[128 = 0]

j469j190: [138  91  85 122 183 141 171 164 122 158 131  82 134 140  96 166 109 107
 161 140 179]
j927j272: [ 89 129 114 146  66 114 136 143 171  76 176 182 162 126  94 157 155 144
 119 126 124]
j656j602: [162 145 113  74 119 129 113 138  83 135  77 135  89 145 122 169 145 129
  91 120 114]
j469j190: [106  96 127  90 146 136 116 147 176 127 159 133 145  88 122 156 108 137
 154 148 137]
j656j602: [122 115 143 148 141 135 144 112 116 174 133 120 131 144 157 124  82 117
 143 141 132]
j656j602: [112  89 175 141 101 125 115 166 139 121 124 146 173  86 140 125 154  98
 122 165  98]
j927j272: [152 178  94  52 105 140 108 104 122  98 120 159  70 148 117 183 130 166
 105 102 131]
j927j272: [123 146 140 118  80 154 117 104 140 105 148 172 123 128 143 134 134 126
 116 116 121]
j656j602: [106 132 118 161 128  75 142 145 142 107 140 126 147 135 103 138 130 161
 133 145 117]
j828j767: [125 133  77  63 180 167 114  96 176 137 168 111  93 117 113 132  88 155
 161  87 180]
j927j272: [142 114 146 141 161 135 140 129 111 154 115  96 129 126 149 115 108 109
 148 148 135]
j927j272: [161 132 111 150 159 109 162 166 105  91 102  80 131 135  95 139 166 119
 144 150 147]
j828j767: [ 92 107 121 187  74 102 164 157 123 131 147 163 173 158 104 154 140 116
 110 140 119]
j828j767: [155 130  58   4 212 122 117 146 139 143 114  88  67 124  91 220  82 183
 154 133 165]
j469j190: [153 183 159 129 169 117 140  70 139  97 144 100  88 134 179 128  65 177
 184 168 133]
j656j602: [149 141 156 167 160 124 146 109 110 130 117  89 123 134 158  92 112 121
 154 149 131]
j469j190: [173 167 162 103 155 141 145  91 108 115 118 107  82 140 183 164  75 145
 168 178 133]
j828j767: [114 136  67 113 131  98 134 144 137 120 136 132 120 150  74 159 137 163
 114 101 141]
j828j767: [ 90 111 198 108 131 120 123 120 217  87 203 155 159  63 181 178  53 170
 204 226 112]
j828j767: [159 131 113  79 150 151 107 134 113 129  97 109 101 115 120 127 150 117
 117 108 137]
j828j767: [119 122 114 104 104 134 111 150 153  92 138 150 139 104  99 140 169 128
 114 116 127]
j469j190: [105 141 129 140 151  96 121 112 171 105 159 119 133 113 126 110 105 174
 155 136 125]
j828j767: [ 86 116 115 144  80 107 133 154 171  87 170 172 167 118  92 156 152 144
 121 133 120]
j469j190: [157 162 142 109 144 107  98 115 104 113  84 109  95 122 140 103 146 149
 112 123 102]
j828j767: [111 137  66 141 132 154 134  98 142 146 158 128 118 158  92  87 132 128
 118  47 171]
j656j602: [ 63  77  95 104 113  70 103 167 132 211 125 167 153 139  94 170  96 159
  82 116  90]
j927j272: [ 98 102 108 139 111 115  84 131 100 205  93 143 138 138 110  59 156 110
  56  52  97]
j469j190: [102  94  82 182 119 137 160 150 126 156 147 125 165 154  81 103 154  92
 115  85 160]
j656j602: [136 151 134 166 136 129 160 110 139  91 153 112 130 139 135 120 120 134
 162 145 149]
j469j190: [165 155 131 142 137 112 171 125  74 131  98 108 101 177 143 176 102 132
 138 166 131]
j927j272: [184 141 106 153  85 163 161 152  40 121  66 124 115 178 104 132 209  57
  76  97 142]
j927j272: [125  87  99 119 147 132 133 140  66 247  84 117 118 172 127 136  94  96
  91  99 129]
j656j602: [141 156 114 131 107 129 165 123 122  93 143 141 115 161 121 184 119 141
 141 148 145]
j927j272: [128  84 129 212 158 100 174 187 106 134 111  74 182 128  97  98 165  85
 143 156 140]
j656j602: [110 126 118 144 134 115 132 125 146 128 147 127 138 130 118 118 119 142
 136 122 133]
j469j190: [120 145 145 146 119 123 149 104 143 114 158 140 128 140 152 148  89 148
 155 157 130]
[169 151 139  88 153 134  86 119 100 124  74 102  91 109 140  91 158 126
 107 108 111] -> j469j190
[138 129 161 109 124 155 100 120 147 102 130 132 129  87 151 101 147 115
 134 131 120] -> j828j767
[124 180  47 117 144 143 150  76 162  99 182 126  87 173  88 134 105 177
 149  65 189] -> j656j602
[108 132 154 153 205  64  68 127 188  87 126  66 149  48 119   5 159 178
 153 121  98] -> j927j272
[ 92  89  81 154 157 131 132 148 167 144 161 107 163 114  77  82 147 117
 136  83 163] -> j469j190
[174 175 156  90 168 144 125  97 144  65 130  97  86 103 163 140 109 156
 179 167 141] -> j927j272
[154 113  75  43 196 186 129 117 129 180 129  92  81 132 120 162  81 120
 154 100 189] -> j828j767
[138  83 125 122 118 144 164 174  85 175 105 131 143 150 126 196 117  80
 122 163 137] -> j828j767
[ 99  92 152 147 128 151 114 128 166 140 159 133 165  90 140  82 128 103
 142 123 131] -> j656j602
[134 108 207 174  97 157 127 158 169  35 149 130 189  50 149  85 200  76
 159 181 117] -> j656j602
[159 164 138 145 113 144 159 121 130  54 140 124 121 133 131 147 152 124
 154 153 147] -> j656j602
[126 111 119 158  79 149 175 152 104 131 137 156 151 164 116 176 140  87
 118 140 144] -> j927j272
[110 106 110 113 132  64 134 186 128 127 114 131 145 127  90 197 128 160
 120 169 105] -> j469j190
[113 127 112 145 120 129 137 122 136 132 145 136 135 141 116 121 126 130
 126 111 138] -> j828j767
[137 129 152 141 135 161 111 121 160  81 142 113 143  81 134  64 171 104
 146 117 139] -> j656j602
[144 159 123  80 119 144 132 107 140  98 145 147  95 135 140 187 101 155
 145 145 139] -> j927j272
[134 122 146 147 138 133 131 128 123 130 123 113 136 120 140 103 132 112
 136 135 128] -> j927j272
[173 165 145 139 127 113 148 134  95  75  96 108 110 139 134 146 155 131
 134 162 121] -> j656j602
[114 105 122 113 197  95 110 131 137 182 118  87 123 113 131 109  82 156
 145 133 123] -> j927j272
[ 92 109 129 126 136 110 123 128 163 147 159 139 145 116 129 137  90 152
 143 140 123] -> j927j272

j369j526: [143 109 163 113 144  53 130 151 196 210 100 159 124 148 125 130 156 107
 237  99 132]
j126j274: [131 125  96 120 115 136 130 177 120 108 110  93 137  71 102 165 113  89
 123 135 147]
j478j361: [101  26 104  90 102 136 137 131 168 165 108 108 118 152 122 182 157 124
 204 152 117]
j478j361: [185 154 126 126 170  72 131 102 136 161 145 185  58 126 159 102 183  70
 143 101 135]
j443j713: [133  73  70 138 126  72  82 176 119 154 140 159 115 149 170 195 199 109
 164 191 163]
j967j841: [182 118 120 169 125  83 109 127 130 114  78 148  93 103 170 149 169 123
 151 118 171]
j711j351: [ 62  95 117  63 113 193 126  92  85 157 228 130 159 161  54 114 134 119
  78 184 114]
j478j361: [135  96 104 118 130 121 140 120 126 133 121 135  85 144 168 142 151 113
 138 135 117]
j443j713: [127 115 121 143 122 151 117 118 116  99 103 134 134 114 128 139 149 127
 155 147 151]
j126j274: [123 105  70 110 134 138 129 180 140 119 117 108 118  92 120 183 145  67
 177 154 126]
j369j526: [197 138 111 145 113  58 132 119 134 174 153 127  54 142 157 144 127 145
  70  94  89]
j478j361: [160 141 148 165 133 119 117  80 127  91 127 130 112 126 163 101 132 172
  58  97 151]
j967j841: [151 176 124 167  94 107 102 164 111 154 129 128 151 123  84 157 105 157
 150 144 100]
j126j274: [135 112 126 148 114  96 122 123 171 164 152 111 114 193 158 149 110 205
 114 115  63]
j711j351: [ 78 133 150 106 153 130 104 163 145 126 166 121 209 118  92 109 118 122
 102 137 177]
j126j274: [107 112 154 114 121 125 140 119 137 140 135 114 142 156 137 109 101 163
  93 113 122]
j967j841: [121 146 126 123 135 101 155 163 126 153 122 129 108 171 179 124  93 136
 131 121  75]
j369j526: [109 125 139 189 122 143  83  97  80  95 107 188 156 187 178 122 172 194
 171 191 151]
j478j361: [164 141 135 112 140  88 133 112 119 170 142 167  87 119 120 110 161  80
 135 114 141]
j711j351: [134  97 125 132 132 131 123 107 113  91 107 134 115 111 162 124 156 120
 101 130 182]
j967j841: [125 129 116 128 144  71 135 216 157 115 112  81 141 113 190 147  79 130
  63  97 146]
j369j526: [130 122  81 125 117  93 110 190 134 153 169 100 129 131 127 180 115 129
  92 148 107]
j711j351: [138 183 148 122 138 129 163 166 115 121  71 131 130  81 116 106  94  73
 175 101 129]
j443j713: [161 131 145 128  98 119 146 128 162 143 100  83 121  87  81 140  91 138
 125  78 113]
j369j526: [109 113 110 131 115 177 112 106 106 100 145 123 145 124 101 140 141 137
 122 162 133]
j711j351: [151 141 132 152 162  82 101 152 162 122 111 150 135 108 152 131 162 108
 162 115 171]
j967j841: [115 111 126 113 119 119 140 148 125 131 128 106 130 134 144 133 104 136
  90 124 129]
j478j361: [144 144 155 124 136 146 140 104 146 102 109 111 134  76  95 101 117 110
 114  86 157]
j126j274: [152 101 141 201 127 112  81  61 147 112 110 173 115 192 190 133 189 218
 170 144 133]
j967j841: [140 107 133 140  83 123 123 112  88 129 115 122 123 128 126 137 122 163
  85 137 148]
j126j274: [120 110 130 135 123 118 131 142 182 138 126  92 137 154 141 148 100 175
 131 107  89]
j478j361: [135 155 150 114 135 126 140 139 133 134 112 128 140  87  89 109 116  90
 146 104 147]
j711j351: [108 114 120  93  75 174 154 102 101 162 177  88 122 152  66 137  79 160
  74 139  57]
j126j274: [156 177 151 163 141 111 125 115 178 139 134 123 125 145 125 115 104 172
 143  86  73]
j126j274: [191 173 109 191 118 107  96 122 111 110 114 147 103 101 128 149 150 139
 138 130 129]
j478j361: [111  75 116 140 119 150 124 113 159  99 110  99 131 149 159 154 131 174
 133 133 121]
j711j351: [152  91 121 140 152  65  68 148 175 114 153 119 156  79 129 149 180 118
  68 114 240]
j369j526: [137  83 188 132 108  59  83  94 156 215 136 183 160 170  90 118 187 169
 184 133 184]
j711j351: [ 68 181 157 102 161 140 136 202 134 128 129 126 210 116  96  98  80  94
 160 132 136]
j443j713: [130 135 139 123 123 131 160 137 145 119 103  94 118 124 145 121  82 141
 107  92 101]
j478j361: [ 93 137 108 144 117 182 143 153  96  58 105  86 149 127 164 137  74 160
  83 145 108]
j967j841: [117 123 146 120 114 144 141 101  99 118 136 121 128 141 136 102 107 153
  66 123 133]
j443j713: [ 86 166 124  59 213 129 157 187 165 125 168 125 149  95 125  89 115  18
 125 104 139]
j711j351: [107 108 106  89 127 157 134 119  89 130 160 137 121 120 107 126 147  83
 109 160 142]
j443j713: [107 126 131  89 148 130 132 127 141 169 164 151 133 142  95 116 148  88
 169 139 116]
j443j713: [100 156 153 107 154 178 176 122 139  85 101 102 135 116 142  84  76 115
 118  91 105]
j967j841: [149 161 140 137 117 143 115  98 124 143 148 140 136 106  57 119 136 125
 145 125 120]
j967j841: [ 85 141 129 116 183 180 118 116 160  85 158 133 168 124 116 102 145 104
 152 136 136]
j369j526: [122 146 143 132 135 152 137 107 120 106 123 130 132 128 130 103 116 135
 117 119 124]
j369j526: [113 156 178 143 153  94 121 138 161 159 117 163 162 175 146  95 124 158
 187 115 118]
j967j841: [155 124 151 125 104 108 145 102 103 130 121 115 103 115 139 105 106 147
  41  94 151]
j369j526: [151 118 147 153 108 118 110  75  99 130 130 156 114 146 137 112 154 167
  99 133 152]
j126j274: [148 135 136 134 134 100 140 104 107 145 127 161  84 162 177 106 140 133
 115 121 115]
j478j361: [101 114 137 147 106 135 109 142 134 122 125 109 174 151 124 144 107 187
 123 145 126]
j126j274: [169 156 151 172 130  99 126  99 121 116  98 151  99 139 174 105 131 162
 117 101 130]
j443j713: [150 172 153 161 103 153 153 115 104  89  72 107 123 102 129 109  76 158
 114  96 110]
j711j351: [ 79 148 127 149 186 119  98 164 156 126 142 176 171 197 185 121 155 142
 212 169 109]
j443j713: [109  56  85 102 150 125 119 170 179 106 110 100 133  97 149 178 165  80
 164 139 173]
j369j526: [145 144 109 126 139 150 160 122 124  98 105 115  85 108 153 125 115  99
 129 109 100]
j443j713: [130 108 101 123 133  98 131 174 141 133 113 116 114 127 165 159 129 110
 136 132 130]
[ 86 132 144 148 139 162 137 113 121 105 108 147 144 196 184 107 115 179
 168 150  87] -> j711j351
[ 81 125 137 125 108 174 135  95 123 152 171 126 147 215 117 120  97 202
 136 157  39] -> j711j351
[140 121 102 138 131  90 120 183 153 143 105 123 123 123 148 170 135 113
 176 134 123] -> j967j841
[134 117 169 121 132  98 161  93  97 133  99 157  89 168 210  75 122 147
  81 101 145] -> j126j274
[ 92  86 129  96 127 178 137  95  76  83 129 131 137 113 136 103 145 105
  74 154 190] -> j711j351
[138 186 102 130 157 163 121  98  95 103 200 144 108 119 110 104 136 101
  70 139 101] -> j478j361
[113 132 119 129 155 152 105 105 166 145 169 155 141 157  95 132 169 124
 205 152  94] -> j126j274
[165 174 134 126 109 137 178 129 103 141  75 129  79  98 111 119  94  90
 176 100  79] -> j711j351
[143 111 146 114  87 163 164  88  87  98  89  96 106  82 110 110  97 128
  63 100 155] -> j711j351
[126 161 136 100 178 130 153 122 171 146 151 140 110 132 123  97 129  81
 164  97  89] -> j967j841
[ 91  83 102  82 100 121 109 200 102 125 163  73 188  71  78 164 104  99
  25 154 208] -> j369j526
[142 174 145 127 125 127 123 103  86 148 168 157 126 127  91  94 127 121
  92 131 126] -> j126j274
[ 70 104 115  61 141 141 165 173 157 164 163  93 140 158 122 134  87 103
 128 130  75] -> j967j841
[125 103 122 136 131 131 124 129 123 119  83 154 122 131 153 141 164 111
 203 151 149] -> j369j526
[160 152 136 128 114 117 128  85 143 163 194 111 104 139  87 115 107 163
  53  94  81] -> j369j526
[141 101 145 115 114 134 111  88 173 146 158 103 145  99  51 132 141 140
 110 102 150] -> j443j713
[ 94  99 132 115 105 155 152 168 135 106  67  84 160 109 126 149  86 132
 159 128 134] -> j478j361
[116 106 109 136  94 135  97 161 123 125 133 101 173 104  80 173 125 143
 125 159 153] -> j967j841
[135 132 119 127 116 108 136 147 144 153 145 104 118 144 130 144  98 150
 103 115  87] -> j126j274
[123 116  81 150 102 113 140 187 145 130 119  76 109 173 187 189  74 185
 114 137  43] -> j711j351
[145 130 120 148 159  76 112 140 159 152 129 165 104 167 183 136 165 129
 178 130 115] -> j478j361
[ 85 144 123 124 131 144 135 162 133 141 146 119 157 178 134 134  90 156
 151 150  66] -> j711j351
[ 98  78 115 131  98 168  96 120 108  96 130 110 173 111  94 156 147 150
 113 172 179] -> j967j841
[112  74 116 139 104 140 143 118 127 114  89 113 106 177 193 152 122 179
 141 143  99] -> j443j713
[104 124 110  84 114 148 157 206 134 110 107  54 162  50  80 155  65  75
  95 111 147] -> j126j274
[ 97 167 186 100 152 173 148 101  95 112 107 165 169  98  83  54 126  79
 161 122 174] -> j711j351
[155 128  92 153  95 130  97 144  69 100 118 130 129  75 104 165 152 109
 104 166 180] -> j126j274
[171 201 161 177 180  82  97 111 164 119 144 167 132 123 146  86 148 140
 124  86 144] -> j478j361

j400j460: [138 135 110 221 148 161 127 125 107 112  31 101 122 164 186 178  95 120
 172 127 164]
j630j117: [164 144  90 157 108 201 190 183 151 182 102 115 133 189 154  92 104 111
 158 186 115]
j56j577: [159 131 127 145 132 113 145 127  78 102 107 104 132 109  93 129 149 124
  90 136 126]
j56j577: [ 99 127 146 123 144  97 120 150 143 121 122 134 118 107 125 121 133 128
 144 155 104]
j630j117: [148 138 130 135 156 120 198 158  91 163  78  66 133 109 139  94 109 145
 107 138 118]
j532j512: [132 187 102 157 159 135 101  96  48  86 104 178 134  73 164 160 158 153
 100 198 199]
j532j512: [102 145 110 143 148  99 136 128  96 115 118 101 160 100 153 155 116 161
 110 115 141]
j56j577: [134 126 160  84 169 164 149 141 160 145 134 148 118 153 156 119 107 117
 179 151 108]
j56j577: [125 134 143 117 126 169 139  99 151  84 129  89 169 185 132 187 109 138
 148  99  93]
j400j460: [151 132 156  59 142 141 146 118 132  96 223  71 111 124  91  22 199 120
  90 158 175]
j532j512: [136 147 142 120 115 118 101  77  94 100 130 129 112  90 103 115 170 141
  79 135 163]
j795j859: [112 121  97 102 118 103 109 111 116  81 231 106 177 124 107 143 154 143
  85  75 160]
j795j859: [137  97 126 138 151 100 110 123 105 107 142 127 127 121 121 151 126 113
 127  76 151]
j532j512: [116 127 106 158 109 126  74 109 124 101 121 201 139 132 130 208 120 120
 143 119 122]
j630j117: [136 140 144 146 109 135  89  82 113  43 129 112 125 135  84 152 179 119
 106 145 137]
j56j577: [136 106 108 100 156 116 121 121 104 138 180 167 154 119 146 166 103 129
 125  64 153]
j400j460: [132 156 106 169  95 143 149 124 109 171  50 132 136 123 145 149  99 152
 112 141 108]
j795j859: [171 143 106 116 118 161 154 125 101 182 134 152 114 118 140  81 132 129
 100 147 169]
j400j460: [144 123  99 175 130 126 138 159 107 170  78 157 115 122 149 134 102 116
 141 138 136]
j630j117: [141 102 126 135 138  90 133 134 102 144 133  99 111 102 116  93 133 122
 102  86 161]
j56j577: [142 126 111  91 172 119 180 200 112  69 202 119 198 145  86 159 139 112
 130 170  57]
j532j512: [166 144 161 111 137  76 162 131  48  90  86 117 133  58  35 131 171 133
  51 176  57]
j56j577: [112 103 178 116 146  98 115 130 156 116 121  96  86 119 110  86 145 113
 145 123 122]
j795j859: [141 105 159  90 117 142  66  71 149 105 178 181  91 135 106 126 157 102
 134  97 162]
j400j460: [118 116 111 154 224  90 139 194  88  76 138 129 152 112 159 166 119 110
 170 154 141]
j630j117: [148  88 127 159 157 130 131 171 140 120 117 134 114 163 128 140 112  81
 180 120 118]
j795j859: [218 123 147 136 122 169 202 146  94 143  73  76 108 155  72  81 140  96
 101 158  93]
j630j117: [130 148 162 134 162  96  94  99  74  51  96 152 115  76  96 163 172 127
 108 176 126]
j400j460: [134 145  75 143  99 163 117 122 127 133 179 135 142 148 152 109 143 131
 114 135 194]
j630j117: [165 113  86 154  67 136 136 100 100 145 137 103 154 147  97 145 121 131
  71  50 142]
j795j859: [163 175 116 125 134 164 162 129  84 184  78 177 113  95 155 103 124 144
 108 203 142]
j532j512: [116  93 119 130  75 106 114 150 174 123 165 122 140 158  73 135 131 107
 127  92  72]
j400j460: [145 139 128 148 180 169 163 126 110  68 131  30 150 173 165 122 135 128
 146 131 182]
j400j460: [111 135 126 110 152  96  99 125 104 112 149 188 135  84 130 159 135 135
 122 141 131]
j532j512: [ 95 162 138 166 136 136 147 123 129 120  43  83 144 133 168 165  98 163
 147 149 101]
j56j577: [ 68 112 134 106 110 135 103 148 227 150 179 128 120 167 158 101 114 126
 186 120 118]
j630j117: [143 123 131 145 127 106 158 118  91 119 100  56 141 117 107 127 127 142
  87  87 127]
j532j512: [164 132 149 101 187  95 175 146  55 128  99 132 135  72 106 134 126 133
  96 146  99]
j630j117: [112 129 123 143 122 112 133 145 138 145 127  91 110 117 137  75 139 133
 122 139 154]
j795j859: [142 139 160 139 151 112 151 111  90 134  66  72  95  91 129  84 140 141
 100 138 152]
j630j117: [ 73 167 126 132  74 150  76  85 175  78 140 146 153 149 128 177 147 156
 134 158 105]
j400j460: [116 119 201  92 189 105 131 102 122  69 102  92 129 117 116 165 126 134
 145 110  87]
j795j859: [133 143 151  74 167 136 147 104 107 142 137 143 137 103 153 133 114 152
 120 121 135]
j630j117: [156 147 137 110 118 150  96  89 107  91 158 166 107 114  99 110 182 116
 101 171 165]
j56j577: [153 133 148 107 150 182 169 114 136 147 104 102 134 168 159 133  95 132
 153 114 121]
j56j577: [ 78 125 143 129 176  54 164 186 124 147  93  83 138  78 145 117 102 154
 136 135  84]
j795j859: [121 179  56 159 112 128 152 162  83 156 125 154 168  94 156 131 127 161
  91 190 146]
j795j859: [152 119 142  79 153 145 177 124 123 170 150  92 132 132 145  89 107 139
 117  89 142]
j56j577: [169 120  94 112 148 116 182 207  97 120 192 119 153 123  82  83 158 100
 102 179 112]
j795j859: [151 132 159 106 161 107 154 104  75  74 124  71 146 103  90 137 151 139
  84 114 118]
j532j512: [101 135  75 151 118 137 104 141 144 124 183 135 147 144 169 125 131 133
 140 127 188]
j400j460: [111 120 143 121 189 107 120 134 114  72 141 124 149 123 143 177 122 127
 156 118 125]
j532j512: [144  92  88 194 115 122  95 140 118  87 136 134 139 164 114 179 127  90
 144  85 149]
j400j460: [135 143 130 139 114 142 147 140 136 112 132  69 115 139 111  65 166 125
 113 175 144]
j532j512: [113 116 152 112  96 114  70  59 138 117 134 159 115 116 111 163 132 137
 111  66 134]
[ 95 140 139 167 123  63 118 143 106 101  75  98 118  75  97 125 152 143
 101 162 101] -> j56j577
[164  89 119 185 161 112 171 167  96 106  89  43 137 158 117 137 109  99
 137  82 127] -> j532j512
[ 99 124  93 173  67 113  66  94 141  81 163 112 140 141 109 149 159 131
 103  91 167] -> j532j512
[ 97 134  78 175 124  99 113 157 116 139 124 143 145 109 159 147 115 140
 130 130 152] -> j795j859
[112 115 122 117 135 116 134 142 140 129 142 133 159 139 133 169  99 133
 142  95  93] -> j400j460
[139 131 139  85  94 169  92  40 138 142 161 162 125 142 139 147 124 145
 108  62 166] -> j400j460
[141 100  74 142 158  93 141 193  94 120 178 161 169 122 120 164 114 105
 131 112 122] -> j532j512
[ 72 133 135 197 133  91  99 167 156  53  78  97 132 137 118 168 142 119
 172 183  80] -> j400j460
[134 169 148  95 119 148 106  78 109  89 146 150 122 103 109 118 177 144
  93 181 147] -> j630j117
[169 131  87 156 110 120 130 109  58 128 127 136 142 104 109 142 139 131
  68 101 168] -> j56j577
[132 130 168 109 141 107 110  78  96 120  80 163 121  90 114 182 116 143
 111 100  98] -> j532j512
[160 117 142 147 128 143 125 127 123 148  83 152  88 132 123 114 126 101
 143 142 132] -> j795j859
[ 56 107 119 145  95  48  82 114 152 140 152  86 121  88 131 106 132 158
 100  52 161] -> j630j117
[182 159 166 140 138 177 133 103  97 111  56 150  77 124 111 104 163 106
 128 219 133] -> j532j512
[162 119 127 141  66 146 158 147 152 203  97 106  81 140  94  37 137 110
 107 146 117] -> j400j460
[105 107 122 134 153 113 218 211 166 168 117   8 163 166 151  91  78 139
 156 101  76] -> j532j512
[153 100 140 147 168 132 139 139 116 139  91 125 109 141 148 140  99 104
 161  99 138] -> j400j460
[154 109  55 197  84 112 105 156  94 174 107 208 128 118 121 163 108 104
 114 108 141] -> j630j117
[119  98 115 122 155  96 119 156 124 150 136 189 144 117 140 184  85 118
 155  87  99] -> j400j460
[121 114 207  78 156 125 104  61 141  81 118 112 114 129 112 162 130 133
 139  80 105] -> j400j460
[109 109 159 110 178 120 144 152 153 121 116 116 136 144 149 156  93 123
 180 114  86] -> j630j117
[111 147 188  73 134 151 110  84 162 109 124 150 112 129 125 134 139 139
 145 155  96] -> j795j859
